Below are the code and all the weights of a small trained network. Each question names an input and a class and asks about switching units off, where a switched-off unit gives its printed mean instead of its output.

import numpy as np


def w(rows, s, z=0):
    codes = np.array(rows[::2]) - 128.0
    scale = np.full(codes.shape[1], s)
    scale[-1] = z or s
    return codes * scale


def norm(h):
    return h / np.sqrt((h * h).mean(-1, keepdims=True) + 1e-5)


def f(y):
    return y / 2 * (1 + np.tanh(0.7978845608 * (y + 0.044715 * y**3)))


def log_softmax(a):
    a = a - a.max(-1, keepdims=True)
    return a - np.log(np.exp(a).sum(-1, keepdims=True))


def net(x, mask):
    res = np.array(x, float).reshape(1, 7) / 4 @ E
    u = 0
    for l in range(2):
        y = f(norm(res) @ A[l][:, :-1].T + A[l][:, -1])
        res = res + np.where(mask[u : u + 11], y, B[l][:, -1]) @ B[l][:, :-1]
        u += 11
    return log_softmax(norm(res)[-1] @ U[:, :-1].T + U[:, -1])


A, B = {}, {}
E = w([
[126,129,131,132,130],'x0',
[123,136,137,133,137],'x1',
[80,73,205,183,74],'x2',
[123,133,133,129,130],'x3',
[1,120,69,218,160],'x4',
[128,127,126,126,126],'x5',
[228,171,90,234,134],'x6',
],0.0037)
A[0] = w([
[160,133,113,71,151,32],'0.n1',
[124,108,168,177,99,210],'0.n2',
[146,142,152,84,179,16],'0.n3',
[154,122,197,126,184,172],'0.n4',
[238,122,164,165,129,9],'0.n5',
[65,74,101,161,107,56],'0.n6',
[109,62,176,115,157,142],'0.n7',
[143,81,139,89,114,243],'0.n8',
[69,142,106,102,171,130],'0.n9',
[168,88,121,255,153,51],'0.n10',
[102,116,61,202,141,109],'0.n11',
],0.0081,0.0014)
B[0] = w([
[205,155,175,121,212,175],'0.n1',
[138,113,183,132,105,193],'0.n2',
[132,171,118,133,122,151],'0.n3',
[128,171,124,96,70,159],'0.n4',
[134,98,92,191,20,223],'0.n5',
[255,35,165,130,150,203],'0.n6',
[124,141,111,180,109,184],'0.n7',
[58,170,128,122,142,201],'0.n8',
[92,37,64,97,130,209],'0.n9',
[192,197,93,78,85,251],'0.n10',
[104,168,106,123,134,247],'0.n11',
],0.0052,0.0029)
A[1] = w([
[235,154,172,254,96,50],'1.n1',
[117,106,119,205,54,35],'1.n2',
[179,100,42,112,124,114],'1.n3',
[145,164,96,61,39,222],'1.n4',
[248,187,152,99,112,25],'1.n5',
[107,239,114,19,200,8],'1.n6',
[144,150,44,157,133,208],'1.n7',
[79,67,225,94,65,150],'1.n8',
[126,38,114,196,104,193],'1.n9',
[177,155,141,38,137,62],'1.n10',
[134,142,236,119,68,100],'1.n11',
],0.0075,0.0015)
B[1] = w([
[87,1,110,62,214,254],'1.n1',
[53,108,144,69,126,174],'1.n2',
[88,150,146,58,167,193],'1.n3',
[123,156,170,226,119,229],'1.n4',
[3,55,147,124,150,241],'1.n5',
[127,48,196,195,51,237],'1.n6',
[202,214,135,86,174,213],'1.n7',
[219,212,76,154,105,236],'1.n8',
[111,120,216,156,107,193],'1.n9',
[124,132,70,170,95,180],'1.n10',
[157,245,84,123,158,204],'1.n11',
],0.0054,0.0042)
U = w([
[85,63,214,150,12,65],'0',
[88,50,107,55,215,89],'1',
[177,247,109,102,122,245],'2',
],0.011,0.0012)

Each question gives the input, the list of numbers given to net, and the class t.
The units are the neurons (one row each of A and B). Each row of codes is followed by its name. A weight is (code - 128) times the scale printed after its matrix; where a second scale follows, it is the last column's (A, B and U).
mask holds one flag per neuron, layer by layer. A switched-off neuron (its flag False) gives its mean, the last column of its row in B, instead of its output. The means were averaged over made-up inputs and are rounded, as every weight is.
A unit's drop is (log p(t) with every unit on - log p(t) with that unit switched off) / (log p(t) with every unit on - log p(t) with every unit switched off).
The circuit of an input: a set's keep is (log p(t) with only the set's units on - log p(t) with every unit switched off) / (log p(t) with every unit on - log p(t) with every unit switched off). Starting from the 12 units with the biggest drops (on a tie, the unit counted first), units are removed one at a time, each time the one whose removal leaves the highest keep (on an exact tie, the one counted first), for as long as the keep stays at least 0.8.
units of the circuit, in order: the units of the circuit, biggest drop first
unit that matters most: the unit with the biggest drop
top k neurons: the k neurons with the biggest drops, biggest first
top k neurons in layer l: the k neurons of layer l with the biggest drops, biggest first
drop when u is switched off: that unit's drop, to one decimal
input [5,1,7,-4,-1,-3,-2], class 2: unit that matters most	1.n8
input [8,2,8,4,-1,-8,-8], class 2: units of the circuit, in order	1.n8; 1.n11
input [-5,5,8,-4,-1,-7,-7], class 2: units of the circuit, in order	1.n8; 1.n11
input [-7,1,0,4,-7,-7,3], class 1: top 3 neurons	1.n1; 1.n6; 0.n1
input [-6,-8,-7,6,-2,-4,1], class 1: top 4 neurons	0.n1; 1.n5; 0.n11; 1.n9
input [4,4,-8,3,0,5,8], class 1: top 3 neurons in layer 1	1.n1; 1.n5; 1.n8
input [-8,4,6,6,4,4,3], class 1: top 2 neurons	1.n1; 0.n10
input [2,8,-1,4,-3,5,-6], class 0: top 2 neurons	1.n6; 0.n5
input [-5,7,-8,-8,0,3,1], class 1: top 3 neurons in layer 1	1.n8; 1.n11; 1.n5
input [1,-4,-2,1,8,-2,1], class 2: top 4 neurons in layer 1	1.n1; 1.n7; 1.n5; 1.n6
input [3,4,-2,7,-1,-3,-7], class 0: top 2 neurons	1.n6; 1.n1
input [8,4,2,1,8,4,8], class 1: top 2 neurons	1.n1; 0.n6
input [-7,8,1,-1,-4,-2,-7], class 2: top 2 neurons	1.n8; 1.n5
input [-5,5,6,5,0,3,-1], class 2: units of the circuit, in order	1.n8
input [4,2,-7,4,-6,2,5], class 1: top 2 neurons	1.n5; 1.n1
input [1,6,-5,1,-4,2,0], class 0: top 2 neurons	1.n6; 0.n6
input [-7,-8,-8,5,-3,-4,3], class 1: drop when 0.n4 is switched off	0.0
input [-4,6,-7,3,-4,0,-1], class 0: drop when 1.n6 is switched off	0.9
input [1,-2,7,-4,0,0,-6], class 2: drop when 1.n11 is switched off	0.3
input [4,-7,5,0,-8,4,-2], class 2: unit that matters most	1.n11
